Moves between items:
GF: ka>TM, fo>LL, du>PP, tu>HL
CM: ka>DT, fo>HL, du>DG, tu>BF
FF: ka>GG, fo>LJ, du>FS, tu>ZN
DG: ka>ZF, fo>LF, du>JQ, tu>RG
GR: ka>PB, fo>BF, du>LD, tu>GB
TR: ka>BQ, fo>ZN, du>LG, tu>MH
ZJ: ka>MP, fo>TZ, du>GR, tu>FL
QL: ka>MG, fo>QB, du>CT, tu>ZG
NJ: ka>MH, fo>TJ, du>GD, tu>HH
ZL: ka>QB, fo>JP, du>BQ, tu>MB
FL: ka>ZJ, fo>GD, du>GB, tu>FG
HH: ka>NJ, fo>ZB, du>BH, tu>JR
PP: ka>LZ, fo>LQ, du>TP, tu>LF
RQ: ka>GN, fo>CZ, du>DD, tu>CQ
TP: ka>CD, fo>BB, du>JP, tu>GH
BB: ka>QP, fo>BL, du>ZG, tu>PC
CQ: ka>RQ, fo>HC, du>QH, tu>MG
LJ: ka>CT, fo>BQ, du>RR, tu>SR
RL: ka>HL, fo>GR, du>QJ, tu>LT
ZH: ka>SF, fo>LZ, du>QS, tu>ZF
QJ: ka>LF, fo>LD, du>GL, tu>JC
ML: ka>FZ, fo>CN, du>DS, tu>QS
TZ: ka>LG, fo>TL, du>BF, tu>GD
BT: ka>LT, fo>CP, du>RD, tu>TM
BL: ka>QS, fo>TP, du>ZL, tu>JQ
LQ: ka>HR, fo>ZF, du>BB, tu>RJ
FG: ka>FL, fo>BH, du>CP, tu>MT
HC: ka>CZ, fo>ZS, du>NJ, tu>DS
BG: ka>PC, fo>FC, du>RQ, tu>DM
JC: ka>QJ, fo>QR, du>MJ, tu>RD
QT: ka>QR, fo>SF, du>MF, tu>HR
QR: ka>LD, fo>SC, du>DM, tu>QT
MJ: ka>GL, fo>DM, du>ZS, tu>CN
JQ: ka>BL, fo>GH, du>MB, tu>FC
LF: ka>PP, fo>RJ, du>GH, tu>QJ
CD: ka>CN, fo>QP, du>SZ, tu>TP
ZT: ka>CP, fo>BS, du>HR, tu>LL
TM: ka>BT, fo>ZT, du>LZ, tu>GF
PB: ka>LL, fo>CM, du>RJ, tu>GR
RF: ka>FS, fo>MP, du>HL, tu>TL
MB: ka>ZL, fo>BZ, du>TR, tu>CZ
JN: ka>HS, fo>FG, du>BT, tu>SL
MH: ka>TR, fo>BC, du>TZ, tu>NJ
HS: ka>TL, fo>FL, du>LT, tu>JN
JD: ka>QH, fo>HH, du>FG, tu>CT
CT: ka>JD, fo>JR, du>MT, tu>LJ
CN: ka>MJ, fo>MF, du>FB, tu>CD
QB: ka>DS, fo>SZ, du>JR, tu>ZL
DM: ka>BG, fo>FZ, du>CQ, tu>MF
DS: ka>HC, fo>FB, du>HH, tu>QB
BF: ka>CM, fo>RL, du>RG, tu>CH
BS: ka>FQ, fo>TM, du>ZH, tu>DT
GN: ka>ZG, fo>MB, du>SR, tu>RQ
FC: ka>JQ, fo>GL, du>CZ, tu>FZ
RJ: ka>LQ, fo>DG, du>PC, tu>LD
DT: ka>BS, fo>GF, du>ZF, tu>CM
MG: ka>CQ, fo>DS, du>JD, tu>QL
SC: ka>RG, fo>JC, du>FZ, tu>SF
BZ: ka>JP, fo>GN, du>ZN, tu>DH
ZB: ka>TJ, fo>JD, du>JN, tu>GG
CP: ka>GB, fo>FQ, du>QT, tu>ZT
MP: ka>RR, fo>LG, du>PB, tu>ZJ
FS: ka>SL, fo>RR, du>GF, tu>RF
GD: ka>TZ, fo>HS, du>CH, tu>BH
ZF: ka>ZH, fo>PP, du>BL, tu>DG
BP: ka>TC, fo>FS, du>DT, tu>LG
HL: ka>GF, fo>PB, du>LF, tu>RL
FB: ka>ZS, fo>MG, du>ZB, tu>SZ
GB: ka>GR, fo>CH, du>QR, tu>CP
LG: ka>BP, fo>RF, du>CM, tu>TZ
JP: ka>SZ, fo>ZG, du>FF, tu>BZ
QP: ka>MF, fo>QS, du>QL, tu>BB
BC: ka>ZN, fo>DD, du>TL, tu>TJ
TC: ka>BH, fo>SL, du>BS, tu>BP
SR: ka>LJ, fo>TR, du>MP, tu>DD
DH: ka>BZ, fo>RQ, du>BC, tu>ZS
SZ: ka>FB, fo>QL, du>GG, tu>JP
SF: ka>SC, fo>RD, du>ML, tu>ZH
MT: ka>FG, fo>TC, du>ZT, tu>RR
TL: ka>RF, fo>ZJ, du>RL, tu>HS
LL: ka>ZT, fo>DT, du>LQ, tu>PB
PC: ka>BB, fo>JQ, du>GN, tu>BG
MF: ka>DM, fo>ML, du>MG, tu>QP
DD: ka>SR, fo>MH, du>ZJ, tu>QH
ZN: ka>FF, fo>SR, du>RF, tu>BC
CH: ka>BF, fo>LT, du>SC, tu>FQ
GH: ka>TP, fo>PC, du>BZ, tu>GL
HR: ka>QT, fo>ZH, du>QP, tu>LQ
ZG: ka>QL, fo>ZL, du>LJ, tu>GN
SL: ka>JN, fo>MT, du>TM, tu>FS
BQ: ka>JR, fo>FF, du>BP, tu>TR
CZ: ka>MB, fo>DH, du>MH, tu>HC
GL: ka>GH, fo>BG, du>DH, tu>MJ
LZ: ka>RD, fo>HR, du>CD, tu>PP
ZS: ka>DH, fo>CQ, du>TJ, tu>FB
LD: ka>RJ, fo>RG, du>BG, tu>QR
RD: ka>JC, fo>QT, du>CN, tu>LZ
FQ: ka>CH, fo>BT, du>SF, tu>BS
FZ: ka>FC, fo>MJ, du>HC, tu>ML
QH: ka>DD, fo>NJ, du>FL, tu>JD
RG: ka>DG, fo>QJ, du>FC, tu>SC
JR: ka>HH, fo>GG, du>TC, tu>BQ
RR: ka>MT, fo>BP, du>LL, tu>MP
LT: ka>RL, fo>GB, du>JC, tu>BT
GG: ka>ZB, fo>CT, du>SL, tu>FF
QS: ka>ML, fo>CD, du>QB, tu>BL
BH: ka>GD, fo>JN, du>FQ, tu>TC
TJ: ka>BC, fo>QH, du>HS, tu>ZB

In the rows, 490 stands for zero.

The rows follow the links: the fewer symbols apart two items are, the more alike their rows tend to be.

Rows of some items; one shown again gets a slightly different row:
CT -> [ 399  584  430  561  692  660  415  500  315  597  505  102  256  517  286  464  423  509  455  556  360   58  524  540  739  673  344  702  487  461  629  414  400  502  334  455  430  273  290  669  406  617  455  446  757  682  366  549  368  256  390  451  282  415]
CP -> [ 721  707  590  251  296  351  378  762  268  518  573  414  623  734  238  654  610  478  815  443  456  257  628  579  600  735  591  800  452  580  462  490  291  517  476  438  390  442  410  527  415  427  292  513  465  507  548  647  477  494  233  581  415  429]
GD -> [ 605  340  396  465  508  532  635  529  523  502  232  762  828  677  345  772  731  665  605  468  319  488  431  567  564  418  434  586  661  298  335  502  436  670  149  429  691  347  648  458  443  300  218  388  376  622  554  486  342  536  609  361  500  770]
PP -> [ 498  518  634  390  393  324  470  505  448  470  894  370  335  292  680  205  309  208  569  545  662  560  459  452  454  584  616  278  561  735  323  693  638  285  791  623  370  731  548  448  712  509  715  513  548  287  468  307  611  775  562  588  554  359]
TR -> [ 232  351  320  711  703  584  397  208  538  417  231  618  396  420  635  515  602  605  329  705  424  524  312  458  604  382  336  275  574  241  513  459  698  716  322  567  678  400  385  490  442  555  467  249  480  627  479  254  406  500  524  300  586  701]
CH -> [ 599  369  448  357  345  353  575  606  556  437  314  877  838  748  404  716  728  606  712  387  485  636  537  533  516  446  554  609  652  362  250  591  435  657  336  505  602  437  630  361  538  275  284  401  308  469  608  534  420  648  548  466  635  735]
ZF -> [ 467  438  578  402  679  144  366  530  524  311  518  571  438  533  532  334  422  457  481  622  810  515  490  596  530  565  645  332  753  480  155  661  597  619  487  837  356  553  468  539  761  543  570  509  545  476  571  242  379  721  454  449  827  459]
LZ -> [ 668  499  724  316  393  400  539  751  398  591  804  291  436  417  591  316  314  302  599  346  660  509  559  573  376  572  598  520  555  776  217  729  501  253  642  538  294  619  677  534  723  509  489  626  580  302  506  385  492  643  513  598  450  351]
SR -> [ 220  662  324  697  542  515  314  152  397  518  466  358  370  328  448  546  637  488  437  718  225  413  378  352  651  451  394  496  267  396  831  338  540  634  433  459  595  434  186  529  287  598  719  321  542  596  438  461  577  454  306  438  417  434]
MH -> [ 371  330  248  700  623  635  557  201  633  466  133  790  594  423  579  614  582  644  326  570  362  665  317  496  528  271  317  353  515  156  543  316  562  674  289  429  777  402  518  505  418  444  444  329  422  578  572  470  405  427  560  286  509  746]
MT -> [ 506  663  594  442  482  565  362  591  136  584  601  167  430  551  346  529  569  454  718  652  270   82  552  462  737  746  409  663  430  536  480  606  375  554  289  428  461  366  287  585  435  522  374  465  638  691  412  485  411  473  334  483  301  464]
QH -> [ 516  566  342  554  421  689  458  462  458  613  284  532  597  594  318  738  607  600  430  438  211  374  533  403  521  431  410  723  252  422  814  223  369  529  371  252  614  316  384  493  207  482  425  442  522  576  434  797  520  173  412  483  210  488]
SC -> [ 701  348  491  366  500  305  584  697  693  352  271  897  712  701  392  628  579  608  478  300  698  733  519  529  376  424  663  480  642  401  327  495  354  547  505  599  449  520  656  424  601  395  443  551  363  437  616  599  369  599  445  497  715  552]
QS -> [ 436  339  567  340  792  492  453  718  617  437  422  502  310  577  414  361  299  602  206  442  816  487  589  661  375  520  490  472  808  478  253  520  513  434  492  762  296  405  619  691  708  552  482  621  742  568  495  474  243  366  518  437  665  466]
RG -> [ 489  366  439  416  461  145  485  519  716  253  305  901  714  569  499  645  562  589  507  421  702  846  376  550  343  260  713  359  520  349  366  421  544  658  533  673  581  653  450  387  628  423  646  510  242  406  677  518  497  663  439  451  810  541]
TC -> [ 527  361  555  477  590  533  543  562  392  514  495  371  507  589  470  439  565  542  558  712  452  303  545  651  688  695  375  491  786  334  121  712  535  620  195  626  507  283  572  634  586  356  245  348  713  632  419  236  258  598  635  336  533  676]
DG -> [ 447  502  533  477  582  152  382  414  669  291  394  793  538  531  597  459  587  483  526  602  727  691  365  575  442  353  629  254  618  443  298  535  589  614  516  790  505  630  447  463  684  542  673  488  448  401  586  306  474  787  455  414  851  490]
TZ -> [ 466  324  312  563  463  467  545  255  578  426  298  819  697  531  523  684  759  607  626  615  255  645  337  498  628  403  448  412  545  285  421  499  595  756  272  433  783  426  472  415  436  390  396  281  319  624  566  370  466  669  551  352  574  744]
QB -> [ 413  318  458  533  891  615  518  472  573  486  304  380  227  496  461  369  227  711  202  468  700  402  532  553  473  483  333  488  776  316  258  520  485  434  359  694  351  307  521  721  695  539  457  544  762  637  495  455  202  305  656  343  525  563]
HC -> [ 501  254  365  551  706  658  607  473  746  455   45  818  552  566  393  592  408  706  210  343  601  651  515  525  385  288  484  524  610  252  523  330  381  459  403  417  560  314  640  496  508  366  363  556  458  556  520  671  312  188  588  399  517  605]

Each walk starts at a row. The symbols on each line, taken left to right, move it on to the next item.
Answer with the item's row; about right is enough.
new walk
[ 285  684  431  520  566  270  256  377  559  353  530  582  290  443  461  486  493  408  332  592  597  531  450  446  440  417  659  405  264  533  757  312  463  517  754  654  349  640  215  562  472  671  885  539  431  434  576  569  619  429  223  446  580  193]
tu fo tu fo tu fo tu
[ 442  732  565  354  631  396  320  621  459  474  563  304  214  593  312  401  252  412  354  466  722  258  724  522  475  623  678  631  415  649  598  408  287  427  609  602  236  518  379  676  571  656  621  690  665  589  491  665  443  262  208  602  462  260]
ka tu ka ka tu tu du tu
[ 228  690  419  565  729  522  236  392  456  469  560  208  152  436  449  382  368  428  200  660  523  316  522  501  506  549  438  525  379  528  721  367  514  507  554  559  344  405  209  609  507  653  735  534  690  609  456  497  506  294  331  451  415  287]
new walk
[ 512  276  336  557  637  746  577  435  644  493  123  694  681  581  463  658  601  730  422  401  372  529  454  486  520  374  329  466  607  266  487  420  343  576  199  398  698  286  624  479  373  396  249  433  427  621  521  582  272  287  663  329  428  740]
fo fo tu tu ka du
[ 600  590  506  449  336  628  450  649  264  577  497  415  588  693  259  691  576  515  793  504  263  118  630  528  649  714  461  815  461  515  535  447  278  581  261  316  489  329  410  502  316  450  227  424  510  620  427  620  443  386  368  527  246  506]
tu tu du du ka tu du du du
[ 296  609  434  602  626  613  266  287  285  523  540  171  274  447  447  458  510  430  388  771  325  128  487  468  684  620  324  496  413  413  688  474  514  631  419  487  449  442  174  661  384  653  572  467  647  732  384  462  399  391  306  423  332  400]
new walk
[ 371  405  546  511  474  227  371  421  479  352  485  769  630  513  636  564  695  459  649  700  552  601  263  497  611  438  585  376  632  350  341  575  702  699  373  713  629  561  405  425  588  497  596  399  348  488  627  172  438  911  456  408  800  639]
du ka du tu tu du tu ka
[ 381  270  237  656  745  573  519  239  735  388  122  735  490  381  526  578  534  701  156  446  613  793  439  469  364  254  445  344  539  234  630  220  507  541  481  551  607  428  564  537  585  482  584  448  413  549  567  555  470  398  525  305  624  637]
ka du fo du du tu ka
[ 483  525  549  461  211  332  528  306  437  545  761  527  573  343  737  380  591  249  808  544  397  572  322  431  520  505  548  334  382  625  452  668  764  473  550  457  677  718  444  367  514  497  578  424  272  367  463  240  713  850  508  523  573  495]
new walk
[ 492  727  432  433  216  184  400  462  398  376  540  697  708  548  372  727  748  434  761  551  352  571  416  429  533  461  685  537  322  515  612  431  382  683  467  495  565  640  250  355  320  522  563  480  252  433  562  608  658  696  200  567  539  452]
fo ka du du tu tu
[ 564  318  420  456  639  373  594  609  744  404  201  877  613  620  396  606  410  663  251  262  718  756  598  499  225  304  633  484  592  325  409  326  410  543  541  556  439  502  621  534  609  396  499  612  445  460  583  743  364  387  500  509  639  589]
tu tu tu du tu
[ 308  363  313  713  844  486  420  203  669  335  259  637  295  333  585  454  419  584  156  696  600  650  335  491  405  353  393  254  623  247  542  368  654  575  446  594  596  464  395  600  577  534  710  490  551  532  515  366  428  462  525  298  673  532]
new walk
[ 555  523  451  443  682  638  417  596  509  508  404  329  410  572  183  528  319  569  305  342  478  319  728  484  472  517  421  723  319  554  699  270  192  449  532  381  305  332  408  621  364  543  463  601  656  611  480  813  421   74  392  581  298  364]
fo fo du fo fo tu
[ 349  321  520  594  795  729  560  465  393  533  328  373  382  567  457  378  363  669  294  618  481  343  551  598  604  558  302  550  816  316  296  597  565  615  223  598  503  209  586  635  584  494  332  417  751  676  420  311  197  407  671  327  490  660]
tu du ka tu du
[ 385  497  571  449  581  244  388  448  426  372  582  511  457  570  510  422  562  423  635  687  631  352  448  582  596  567  529  369  795  484  108  722  648  703  386  777  496  466  394  492  663  466  529  371  552  571  537  154  327  864  454  362  747  605]
new walk
[ 415  550  263  568  517  550  378  361  586  404  298  609  402  426  378  668  504  562  225  457  372  591  490  365  368  293  484  542  177  342  961  134  391  495  603  352  511  458  275  566  291  613  713  496  416  487  495  785  593  258  288  475  419  421]
du ka du du tu du tu tu
[ 642  686  572  228  451  300  385  857  464  493  594  530  594  748  219  609  485  545  647  337  569  365  688  553  489  626  765  765  438  622  420  489  214  516  572  472  271  509  436  536  517  484  445  665  567  457  498  765  462  409  285  657  459  244]
fo du ka fo tu
[ 684  454  577  327  489  655  718  789  588  610  581  397  481  431  482  337  230  514  351  204  697  653  621  489  276  484  577  486  454  605  433  533  365  131  689  437  302  494  836  495  599  425  491  736  570  299  429  658  506  288  677  635  402  434]
new walk
[ 340  394  407  574  743  268  378  328  734  331  262  717  392  414  563  465  444  506  212  544  781  791  389  453  386  302  602  194  644  367  381  362  596  537  618  690  479  552  430  544  638  538  703  530  541  501  607  419  424  654  407  401  756  499]
fo ka fo fo fo tu
[ 384  420  489  572  497  501  475  364  670  482  639  511  387  236  735  286  328  391  290  454  642  706  338  433  299  359  592  185  393  593  613  441  657  321  831  509  468  751  525  462  609  520  794  549  462  256  480  407  706  623  483  514  565  380]
ka fo ka tu tu du ka fo
[ 231  337  373  688  846  531  412  329  592  477  253  409  191  424  569  295  319  591   84  655  714  450  482  565  504  378  384  309  710  333  413  489  665  513  426  730  451  414  455  624  688  567  611  493  722  627  478  325  287  438  598  289  643  569]
new walk
[ 417  520  620  536  261  679  587  327  279  631  830  225  409  285  711  253  472  323  708  704  302  391  369  529  586  659  312  348  489  597  411  782  763  440  488  374  637  539  487  420  485  477  447  382  565  446  390  115  556  674  671  458  389  567]
ka fo ka ka tu tu tu du tu
[ 357  767  528  536  338  217  233  382  358  367  653  529  475  520  512  547  724  329  726  680  379  412  418  449  599  560  629  467  329  551  573  475  523  683  512  571  567  637  197  396  404  575  682  493  305  512  526  438  588  741  190  495  596  332]
tu du du du ka tu du
[ 396  590  259  660  472  531  446  239  475  409  404  515  492  463  471  720  692  593  463  589  227  456  435  403  602  453  341  503  166  315  896  226  408  566  422  282  648  387  286  443  177  518  595  367  365  609  461  684  622  346  381  403  341  470]
new walk
[ 656  672  475  357  199  331  443  686  383  471  441  636  776  704  288  780  702  439  762  453  355  409  505  456  528  538  622  702  352  531  594  425  260  674  450  378  543  570  402  397  287  465  408  483  293  508  572  713  573  459  303  585  461  441]
tu ka ka fo fo tu du
[ 789  497  621  342  211  506  664  730  587  516  583  643  759  507  504  486  461  392  590  207  563  769  560  427  275  400  624  463  359  645  428  552  439  334  655  372  442  676  808  307  522  381  442  596  285  303  489  647  646  565  603  690  414  441]
du du tu tu du tu
[ 326  489  549  665  524  744  575  296  384  587  724  138  329  172  703  158  348  390  434  667  329  322  407  514  592  535  184  378  494  574  542  630  742  306  497  442  603  446  519  519  485  554  532  459  641  541  353  240  541  466  710  424  306  509]
